Below are the code and all the weights of a small trained network. Each question names an input and a target symbol and asks about switching units off, where a switched-off unit gives its printed mean instead of its output.

import numpy as np


def w(rows, s, z=0):
    codes = np.array(rows[::2]) - 128.0
    scale = np.full(codes.shape[1], s)
    scale[-1] = z or s
    return codes * scale


def norm(h):
    return h / np.sqrt((h * h).mean(-1, keepdims=True) + 1e-5)


def softmax(a):
    e = np.exp(a - a.max(-1, keepdims=True))
    return e / e.sum(-1, keepdims=True)


def log_softmax(a):
    a = a - a.max(-1, keepdims=True)
    return a - np.log(np.exp(a).sum(-1, keepdims=True))


def net(x, mask):
    ids = ['αγδεζηξσψ'.index(c) for c in x.split()]
    T = len(ids)
    res = E[ids] + P[:T]
    u = 0
    for l in range(2):
        r = norm(res)
        for j in range(3):
            rows = slice(2 * j, 2 * j + 2)
            q, k, v = (r @ M[l][rows].T for M in (Q, K, V))
            z = softmax(np.where(np.tri(T) > 0, q @ k.T / 2**0.5, -1e9)) @ v
            o = O[l][rows]
            res = res + np.where(mask[u + j], z, o[:, -1]) @ o[:, :-1]
        u += 3
    return log_softmax(norm(res)[-1] @ U[:, :-1].T + U[:, -1])


Q, K, V, O = {}, {}, {}, {}
E = w([
[82,145,168,169,57,124,80,169],'α',
[146,143,153,124,180,140,91,157],'γ',
[117,36,153,133,126,156,142,201],'δ',
[178,135,211,132,95,124,149,162],'ε',
[118,182,127,249,158,55,94,165],'ζ',
[123,130,196,173,176,81,170,165],'η',
[55,139,171,181,120,114,113,101],'ξ',
[197,128,107,201,110,94,141,113],'σ',
[102,171,112,182,86,133,169,185],'ψ',
],0.02)
P = w([
[172,83,151,190,97,254,127,127],'0',
[166,189,101,151,123,135,143,155],'1',
[157,173,136,126,123,133,127,155],'2',
[154,167,161,122,116,137,122,158],'3',
[152,168,169,119,112,143,116,158],'4',
[157,160,165,105,117,132,108,145],'5',
[157,160,179,102,119,139,114,144],'6',
[157,160,178,103,112,140,105,143],'7',
[151,158,180,100,116,137,109,134],'8',
[158,162,179,102,116,142,94,134],'9',
[161,164,184,102,119,140,102,130],'10',
],0.0076)
Q[0] = w([
[50,147,48,118,96,154,84,107],'0.h0',
[76,160,67,31,95,120,225,7],'0.h0',
[91,158,16,116,201,79,132,39],'0.h1',
[174,216,234,194,183,143,36,240],'0.h1',
[108,142,167,254,101,123,166,94],'0.h2',
[100,101,89,81,226,155,183,143],'0.h2',
],0.0086)
K[0] = w([
[159,166,93,93,199,14,98,103],'0.h0',
[116,203,135,34,151,3,126,188],'0.h0',
[160,226,143,241,148,68,97,47],'0.h1',
[114,46,88,124,143,122,119,202],'0.h1',
[77,68,115,85,130,98,151,178],'0.h2',
[202,187,157,242,116,146,91,16],'0.h2',
],0.0075)
V[0] = w([
[71,32,191,173,148,145,136,173],'0.h0',
[101,92,175,94,104,105,28,115],'0.h0',
[121,78,118,120,82,189,107,21],'0.h1',
[101,172,61,205,181,2,62,38],'0.h1',
[129,23,101,80,156,130,121,123],'0.h2',
[144,226,156,147,125,125,120,115],'0.h2',
],0.0056)
O[0] = w([
[66,80,129,103,106,188,81,47,189],'0.h0',
[145,125,66,42,140,135,235,149,121],'0.h0',
[45,101,204,131,103,117,110,94,91],'0.h1',
[121,64,164,203,116,255,114,171,11],'0.h1',
[113,64,181,126,131,51,186,161,105],'0.h2',
[133,82,93,231,6,153,235,130,137],'0.h2',
],0.0066,0.012)
Q[1] = w([
[159,134,112,163,130,58,118,90],'1.h0',
[139,32,208,254,105,204,141,141],'1.h0',
[143,165,162,46,145,127,124,82],'1.h1',
[132,170,109,96,223,154,66,88],'1.h1',
[136,158,86,51,167,36,71,133],'1.h2',
[107,89,108,178,136,187,109,152],'1.h2',
],0.0089)
K[1] = w([
[191,87,82,146,111,155,123,64],'1.h0',
[218,202,148,162,202,30,67,146],'1.h0',
[139,87,150,19,189,163,86,121],'1.h1',
[150,144,51,115,248,254,89,195],'1.h1',
[134,7,175,117,165,180,78,108],'1.h2',
[126,193,103,118,126,81,68,68],'1.h2',
],0.0092)
V[1] = w([
[155,85,90,88,177,76,71,78],'1.h0',
[204,103,8,105,80,118,149,152],'1.h0',
[137,191,158,183,194,59,96,167],'1.h1',
[183,185,92,2,197,207,76,112],'1.h1',
[83,97,61,123,59,61,213,167],'1.h2',
[158,114,101,45,153,113,25,130],'1.h2',
],0.008)
O[1] = w([
[113,88,116,41,52,74,37,100,109],'1.h0',
[127,72,48,115,180,188,157,84,189],'1.h0',
[90,74,124,32,206,160,108,151,189],'1.h1',
[113,120,120,159,72,211,199,134,254],'1.h1',
[172,91,34,143,115,2,58,181,86],'1.h2',
[162,205,114,224,159,240,64,213,168],'1.h2',
],0.0069,0.007)
U = w([
[194,84,87,137,144,118,109,33,217],'α',
[139,60,73,92,121,124,97,178,172],'γ',
[43,84,123,108,113,112,121,8,140],'δ',
[137,154,109,96,156,228,127,127,169],'ε',
[137,149,147,141,52,126,31,129,143],'ζ',
[195,139,175,76,70,102,177,116,32],'η',
[134,115,120,185,223,129,59,177,61],'ξ',
[118,109,160,64,226,86,161,118,139],'σ',
[142,167,63,141,116,91,190,184,4],'ψ',
],0.011,0.0029)

Each question gives the input, a string of symbols that net reads in full, and the target symbol t.
The units are the heads (2 rows each of Q, K, V and O). Each row of codes is followed by its name. A weight is (code - 128) times the scale printed after its matrix; where a second scale follows, it is the last column's (O and U).
mask holds one flag per head, layer by layer. A switched-off head (its flag False) gives its mean, the last column of its rows in O, instead of its output. The means were averaged over made-up inputs and are rounded, as every weight is.
A unit's drop is (log p(t) with every unit on - log p(t) with that unit switched off) / (log p(t) with every unit on - log p(t) with every unit switched off).
The circuit of an input: a set's keep is (log p(t) with only the set's units on - log p(t) with every unit switched off) / (log p(t) with every unit on - log p(t) with every unit switched off). Starting from all 6 units, units are removed one at a time, each time the one whose removal leaves the highest keep (on an exact tie, the one counted first), for as long as the keep stays at least 0.8.
circuit, biggest first: the units of the circuit, biggest drop first
most important unit: the unit with the biggest drop
heads that matter: for each layer, one digit per head in row order, 1 if its drop is at least 0.15 and else 0, layers parted by /
input ψ γ δ γ γ ψ σ, target ξ: circuit, biggest first -> (1.h2, 0.h0, 0.h1, 0.h2)
input ξ ξ γ σ ε ζ δ α α α ψ, target η: circuit, biggest first -> (0.h1, 1.h2, 1.h0)
input δ ψ α ξ α σ, target ζ: heads that matter -> 001 / 101
input α γ γ δ ξ η α, target ψ: circuit, biggest first -> (0.h1, 0.h0, 1.h2, 1.h0)
input ψ ε δ ζ ψ γ η, target ξ: heads that matter -> 100 / 001
input γ σ δ γ γ γ ξ σ, target ε: circuit, biggest first -> (0.h1, 1.h2, 0.h2)
input σ σ γ γ γ δ ψ, target σ: heads that matter -> 111 / 010
input δ ψ σ δ γ γ δ, target ζ: circuit, biggest first -> (0.h0, 1.h1, 1.h0)
input η γ η η ε ζ δ σ γ, target δ: circuit, biggest first -> (0.h1, 1.h2, 0.h0)
input σ γ ε δ γ σ, target σ: circuit, biggest first -> (0.h2, 0.h0, 1.h1)
input α δ γ σ, target ψ: most important unit -> 0.h1
input δ α ψ ε σ η σ γ σ γ γ, target ζ: circuit, biggest first -> (1.h0, 0.h1, 0.h2)
input γ ζ α σ η α γ δ ε, target ε: circuit, biggest first -> (0.h1, 1.h2, 0.h2, 1.h1)
input ε σ δ γ, target γ: most important unit -> 1.h2
input η σ δ ξ γ γ γ ψ, target δ: heads that matter -> 010 / 101
input γ ψ σ σ γ γ γ δ η ξ, target ε: heads that matter -> 010 / 011
input δ σ α γ γ δ α σ δ ε, target ζ: heads that matter -> 110 / 111
input ψ ψ α γ ζ γ γ δ, target ξ: circuit, biggest first -> (0.h1, 1.h1, 0.h0, 1.h2)
input γ γ γ δ α, target ε: heads that matter -> 011 / 011
input σ γ ξ δ, target σ: heads that matter -> 110 / 011
